Below are the code and all the weights of a small trained network. Each question names an input and a target symbol and asks about switching units off, where a switched-off unit gives its printed mean instead of its output.

import numpy as np


def w(rows, s, z=0):
    codes = np.array(rows[::2]) - 128.0
    scale = np.full(codes.shape[1], s)
    scale[-1] = z or s
    return codes * scale


def norm(h):
    return h / np.sqrt((h * h).mean(-1, keepdims=True) + 1e-5)


def softmax(a):
    e = np.exp(a - a.max(-1, keepdims=True))
    return e / e.sum(-1, keepdims=True)


def log_softmax(a):
    a = a - a.max(-1, keepdims=True)
    return a - np.log(np.exp(a).sum(-1, keepdims=True))


def net(x, mask):
    ids = ['ΔΘΠΦΨαβγεη'.index(c) for c in x.split()]
    T = len(ids)
    res = E[ids] + P[:T]
    u = 0
    for l in range(3):
        r = norm(res)
        for j in range(3):
            rows = slice(2 * j, 2 * j + 2)
            q, k, v = (r @ M[l][rows].T for M in (Q, K, V))
            z = softmax(np.where(np.tri(T) > 0, q @ k.T / 2**0.5, -1e9)) @ v
            o = O[l][rows]
            res = res + np.where(mask[u + j], z, o[:, -1]) @ o[:, :-1]
        u += 3
    return log_softmax(norm(res)[-1] @ U[:, :-1].T + U[:, -1])


Q, K, V, O = {}, {}, {}, {}
E = w([
[121,106,135,105,180,154],'Δ',
[87,42,143,139,107,117],'Θ',
[117,68,87,255,101,179],'Π',
[126,118,127,134,176,173],'Φ',
[66,86,104,129,172,240],'Ψ',
[229,161,160,218,158,75],'α',
[119,197,118,181,129,206],'β',
[128,99,160,124,143,155],'γ',
[93,124,27,176,169,97],'ε',
[138,70,88,128,167,155],'η',
],0.0058)
P = w([
[186,35,44,38,140,207],'0',
[150,59,109,62,176,180],'1',
[121,61,106,83,162,168],'2',
[101,72,112,104,157,157],'3',
[86,76,112,119,141,145],'4',
[75,92,115,132,134,139],'5',
[56,77,112,146,135,138],'6',
[42,106,122,165,126,127],'7',
[21,136,150,158,119,106],'8',
[7,131,150,172,94,107],'9',
[4,133,160,184,77,117],'10',
],0.0021)
Q[0] = w([
[92,150,104,100,74,98],'0.h1',
[82,109,236,167,114,130],'0.h1',
[114,136,254,78,120,154],'0.h2',
[160,176,152,108,140,63],'0.h2',
[75,159,129,164,84,161],'0.h3',
[122,166,132,90,110,94],'0.h3',
],0.009)
K[0] = w([
[44,79,233,59,129,129],'0.h1',
[254,184,202,242,72,51],'0.h1',
[36,63,104,16,138,238],'0.h2',
[193,93,124,73,248,159],'0.h2',
[223,139,179,167,138,28],'0.h3',
[147,19,219,88,192,153],'0.h3',
],0.0054)
V[0] = w([
[92,101,73,80,142,161],'0.h1',
[187,167,58,201,155,127],'0.h1',
[3,150,105,122,76,106],'0.h2',
[210,154,143,206,81,99],'0.h2',
[8,113,101,83,102,137],'0.h3',
[113,163,103,123,54,149],'0.h3',
],0.0036)
O[0] = w([
[159,119,165,78,5,98,232],'0.h1',
[96,66,82,175,119,146,171],'0.h1',
[123,60,217,100,213,25,105],'0.h2',
[61,201,181,71,74,85,3],'0.h2',
[24,241,122,193,18,232,185],'0.h3',
[32,175,206,195,142,93,64],'0.h3',
],0.0028,0.0024)
Q[1] = w([
[145,75,125,207,140,135],'1.h1',
[112,31,157,193,128,214],'1.h1',
[107,199,180,2,135,115],'1.h2',
[79,82,55,203,155,158],'1.h2',
[162,192,178,152,140,132],'1.h3',
[124,187,136,123,132,166],'1.h3',
],0.0081)
K[1] = w([
[224,144,184,181,126,103],'1.h1',
[186,141,161,187,144,82],'1.h1',
[245,114,112,94,121,139],'1.h2',
[42,184,151,160,143,128],'1.h2',
[202,137,168,145,149,89],'1.h3',
[162,180,125,142,138,76],'1.h3',
],0.011)
V[1] = w([
[18,107,132,81,91,118],'1.h1',
[204,154,154,168,170,2],'1.h1',
[97,116,50,198,67,80],'1.h2',
[47,220,88,69,57,87],'1.h2',
[21,128,58,47,7,174],'1.h3',
[174,83,89,170,146,157],'1.h3',
],0.0038)
O[1] = w([
[93,93,111,129,205,167,77],'1.h1',
[105,134,114,179,43,145,4],'1.h1',
[169,129,191,114,197,158,213],'1.h2',
[72,225,255,83,151,131,53],'1.h2',
[161,185,219,145,61,32,216],'1.h3',
[198,135,108,113,182,97,252],'1.h3',
],0.0041,0.0036)
Q[2] = w([
[121,150,131,143,69,139],'2.h1',
[103,216,102,140,9,104],'2.h1',
[187,20,119,194,232,108],'2.h2',
[169,184,131,147,91,101],'2.h2',
[78,111,89,118,105,110],'2.h3',
[101,118,165,131,137,177],'2.h3',
],0.014)
K[2] = w([
[193,102,97,85,132,165],'2.h1',
[247,111,108,91,137,136],'2.h1',
[36,125,136,167,134,110],'2.h2',
[166,156,85,127,126,107],'2.h2',
[159,83,93,84,142,114],'2.h3',
[54,163,130,105,156,104],'2.h3',
],0.013)
V[2] = w([
[69,72,150,73,115,99],'2.h1',
[115,171,68,127,181,2],'2.h1',
[117,175,125,242,94,148],'2.h2',
[48,171,76,109,196,183],'2.h2',
[148,174,51,163,120,126],'2.h3',
[136,205,120,142,199,161],'2.h3',
],0.0064)
O[2] = w([
[111,12,71,16,150,140,7],'2.h1',
[238,154,118,71,200,52,202],'2.h1',
[225,46,72,159,138,139,11],'2.h2',
[163,102,161,44,170,253,139],'2.h2',
[44,179,190,90,128,124,205],'2.h3',
[58,170,61,171,136,66,164],'2.h3',
],0.0055,0.0021)
U = w([
[181,145,160,92,200,94,253],'Δ',
[166,115,21,106,99,138,106],'Θ',
[162,55,94,221,144,139,142],'Π',
[93,85,164,100,150,221,218],'Φ',
[127,121,130,121,132,125,30],'Ψ',
[154,182,53,125,114,182,44],'α',
[123,156,68,67,99,139,87],'β',
[157,156,169,100,9,97,161],'γ',
[65,38,133,94,129,48,130],'ε',
[64,219,194,185,152,131,83],'η',
],0.011,0.0042)

Each question gives the input, a string of symbols that net reads in full, and the target symbol t.
The units are the heads (2 rows each of Q, K, V and O). Each row of codes is followed by its name. A weight is (code - 128) times the scale printed after its matrix; where a second scale follows, it is the last column's (O and U).
mask holds one flag per head, layer by layer. A switched-off head (its flag False) gives its mean, the last column of its rows in O, instead of its output. The means were averaged over made-up inputs and are rounded, as every weight is.
A unit's drop is (log p(t) with every unit on - log p(t) with that unit switched off) / (log p(t) with every unit on - log p(t) with every unit switched off).
The circuit of an input: a set's keep is (log p(t) with only the set's units on - log p(t) with every unit switched off) / (log p(t) with every unit on - log p(t) with every unit switched off). Starting from all 9 units, units are removed one at a time, each time the one whose removal leaves the highest keep (on an exact tie, the one counted first), for as long as the keep stays at least 0.8.
units of the circuit, in order: the units of the circuit, biggest drop first
most important unit: the unit with the biggest drop
heads that matter: for each layer, one digit per head in row order, 1 if its drop is at least 0.15 and else 0, layers parted by /
input ε γ Ψ α Φ ε Δ Θ γ γ, target Π: units of the circuit, in order	1.h1; 0.h1; 2.h2
input γ β γ γ β Θ η, target ε: heads that matter	000 / 000 / 110
input γ ε γ ε γ Δ ε, target Δ: heads that matter	000 / 000 / 000
input γ Θ Π Θ ε ε ε β η, target η: units of the circuit, in order	2.h1; 1.h2
input γ γ ε α ε ε, target η: heads that matter	010 / 010 / 000
input γ Φ γ α α γ γ Δ Θ, target Π: most important unit	1.h1
input Θ γ Π Ψ Π η, target Π: units of the circuit, in order	2.h2; 2.h1
input Ψ γ ε ε γ Π Ψ Φ, target Φ: units of the circuit, in order	2.h1; 2.h2
input β Π Ψ β γ Ψ γ ε γ γ α, target Π: heads that matter	000 / 101 / 010
input γ γ β Δ Π Π Φ, target Π: heads that matter	000 / 000 / 010
input γ Θ Φ η, target ε: units of the circuit, in order	2.h2; 2.h1
input γ β Ψ Θ γ Φ, target ε: units of the circuit, in order	2.h1; 2.h2
input γ Π β γ γ, target η: heads that matter	010 / 000 / 100
input ε ε Ψ Ψ η, target Φ: units of the circuit, in order	2.h1
input β γ γ ε γ Ψ Φ, target Φ: heads that matter	000 / 000 / 110
input γ α γ Ψ β γ γ Ψ, target Π: heads that matter	001 / 110 / 010
input Π γ γ Ψ ε Ψ Ψ Ψ ε β η, target η: heads that matter	000 / 100 / 101
input Π γ ε γ α γ β γ γ Ψ Θ, target Π: units of the circuit, in order	0.h1; 2.h2
input ε β ε ε, target Δ: heads that matter	000 / 000 / 100
input Π Π β Ψ α η γ η, target γ: most important unit	0.h2
input β Φ γ γ α γ β, target Π: units of the circuit, in order	0.h3; 1.h1; 2.h2
